Here is a tiny trained network, its code and every weight. The questions are about switching its units off for an input and a class, where a switched-off unit gives its printed mean instead of its output.

import numpy as np


def w(rows, s, z=0):
    codes = np.array(rows[::2]) - 128.0
    scale = np.full(codes.shape[1], s)
    scale[-1] = z or s
    return codes * scale


def norm(h):
    return h / np.sqrt((h * h).mean(-1, keepdims=True) + 1e-5)


def f(y):
    return y / 2 * (1 + np.tanh(0.7978845608 * (y + 0.044715 * y**3)))


def log_softmax(a):
    a = a - a.max(-1, keepdims=True)
    return a - np.log(np.exp(a).sum(-1, keepdims=True))


def net(x, mask):
    res = np.array(x, float).reshape(1, 5) / 4 @ E
    u = 0
    for l in range(2):
        y = f(norm(res) @ A[l][:, :-1].T + A[l][:, -1])
        res = res + np.where(mask[u : u + 6], y, B[l][:, -1]) @ B[l][:, :-1]
        u += 6
    return log_softmax(norm(res)[-1] @ U[:, :-1].T + U[:, -1])


A, B = {}, {}
E = w([
[74,216,163,221,196,203,126],'x0',
[151,134,87,250,153,99,155],'x1',
[41,182,80,96,24,183,193],'x2',
[72,201,72,93,110,76,154],'x3',
[181,131,55,11,161,173,192],'x4',
],0.0013)
A[0] = w([
[227,94,128,2,185,27,94,5],'0.n0',
[54,168,185,171,16,110,72,13],'0.n1',
[157,88,83,162,47,47,121,72],'0.n2',
[118,186,73,152,87,74,176,145],'0.n3',
[120,84,231,77,141,182,43,88],'0.n4',
[125,162,90,23,167,241,176,44],'0.n5',
],0.0038,0.0024)
B[0] = w([
[30,189,1,101,85,17,70,237],'0.n0',
[6,69,208,79,101,179,38,162],'0.n1',
[182,88,140,100,122,215,204,144],'0.n2',
[107,72,98,202,155,132,129,197],'0.n3',
[94,120,113,191,111,178,149,194],'0.n4',
[64,239,148,25,172,40,203,251],'0.n5',
],0.0041,0.0014)
A[1] = w([
[209,167,144,204,247,142,42,70],'1.n0',
[174,199,235,4,117,161,202,103],'1.n1',
[154,176,154,4,179,116,200,69],'1.n2',
[126,114,217,24,168,157,116,199],'1.n3',
[186,199,137,232,191,125,91,3],'1.n4',
[108,168,169,225,234,162,119,49],'1.n5',
],0.0047,0.0034)
B[1] = w([
[103,149,49,177,230,184,123,225],'1.n0',
[168,171,193,166,255,126,240,229],'1.n1',
[41,176,207,147,191,132,152,255],'1.n2',
[113,117,175,234,160,67,148,224],'1.n3',
[197,53,46,153,216,179,48,165],'1.n4',
[207,95,133,76,179,76,132,220],'1.n5',
],0.0052,0.002)
U = w([
[227,35,3,239,252,240,3,234],'0',
[15,235,6,14,58,11,130,236],'1',
[8,28,248,244,10,237,19,246],'2',
[240,174,231,13,108,225,53,2],'3',
[228,30,45,197,9,228,241,67],'4',
[46,246,252,127,236,102,247,237],'5',
[132,65,164,143,95,65,40,34],'6',
[209,34,41,36,17,32,33,81],'7',
],0.0056,0.0049)

Each question gives the input, the list of numbers given to net, and the class t.
The units are the neurons (one row each of A and B). Each row of codes is followed by its name. A weight is (code - 128) times the scale printed after its matrix; where a second scale follows, it is the last column's (A, B and U).
mask holds one flag per neuron, layer by layer. A switched-off neuron (its flag False) gives its mean, the last column of its row in B, instead of its output. The means were averaged over made-up inputs and are rounded, as every weight is.
A unit's drop is (log p(t) with every unit on - log p(t) with that unit switched off) / (log p(t) with every unit on - log p(t) with every unit switched off).
The circuit of an input: a set's keep is (log p(t) with only the set's units on - log p(t) with every unit switched off) / (log p(t) with every unit on - log p(t) with every unit switched off). Starting from all 12 units, units are removed one at a time, each time the one whose removal leaves the highest keep (on an exact tie, the one counted first), for as long as the keep stays at least 0.8.
circuit, biggest first: the units of the circuit, biggest drop first
unit that matters most: the unit with the biggest drop
k most important neurons: the k neurons with the biggest drops, biggest first
k most important neurons of layer l: the k neurons of layer l with the biggest drops, biggest first
drop when u is switched off: that unit's drop, to one decimal
input [1,5,5,-2,2], class 4: unit that matters most -> 0.n3
input [-7,-7,1,-3,-2], class 7: circuit, biggest first -> 0.n5, 1.n2
input [5,-3,7,7,-8], class 2: circuit, biggest first -> 0.n1, 0.n5
input [-8,-1,-1,8,-1], class 7: circuit, biggest first -> 0.n5, 1.n2
input [6,-8,-3,-2,-2], class 0: 4 most important neurons -> 0.n4, 0.n5, 1.n2, 1.n5
input [3,8,7,0,3], class 0: 3 most important neurons -> 0.n3, 0.n0, 0.n1
input [-6,0,-4,-7,-5], class 2: circuit, biggest first -> 1.n5, 1.n1
input [-8,8,-5,-1,-2], class 7: circuit, biggest first -> 0.n0, 1.n1, 1.n0, 0.n2
input [-8,6,-1,-7,1], class 7: 2 most important neurons of layer 1 -> 1.n1, 1.n0
input [-6,5,-6,1,-1], class 7: 2 most important neurons -> 0.n0, 0.n5
input [-6,8,0,-1,2], class 4: 2 most important neurons of layer 1 -> 1.n5, 1.n4
input [-8,5,-3,2,6], class 1: 2 most important neurons of layer 1 -> 1.n4, 1.n5
input [6,7,5,4,4], class 1: 2 most important neurons of layer 0 -> 0.n5, 0.n4
input [-2,2,-3,0,7], class 1: circuit, biggest first -> 0.n0
input [-8,2,5,-8,6], class 5: 2 most important neurons of layer 1 -> 1.n2, 1.n1
input [1,5,-2,4,-8], class 0: 2 most important neurons of layer 0 -> 0.n0, 0.n5
input [-7,8,1,-8,0], class 4: drop when 1.n3 is switched off -> 0.0
input [-2,8,-8,6,8], class 1: drop when 0.n5 is switched off -> -0.1
input [0,0,-3,4,3], class 1: drop when 0.n0 is switched off -> 1.0
input [-8,-7,7,-2,5], class 5: circuit, biggest first -> 1.n1
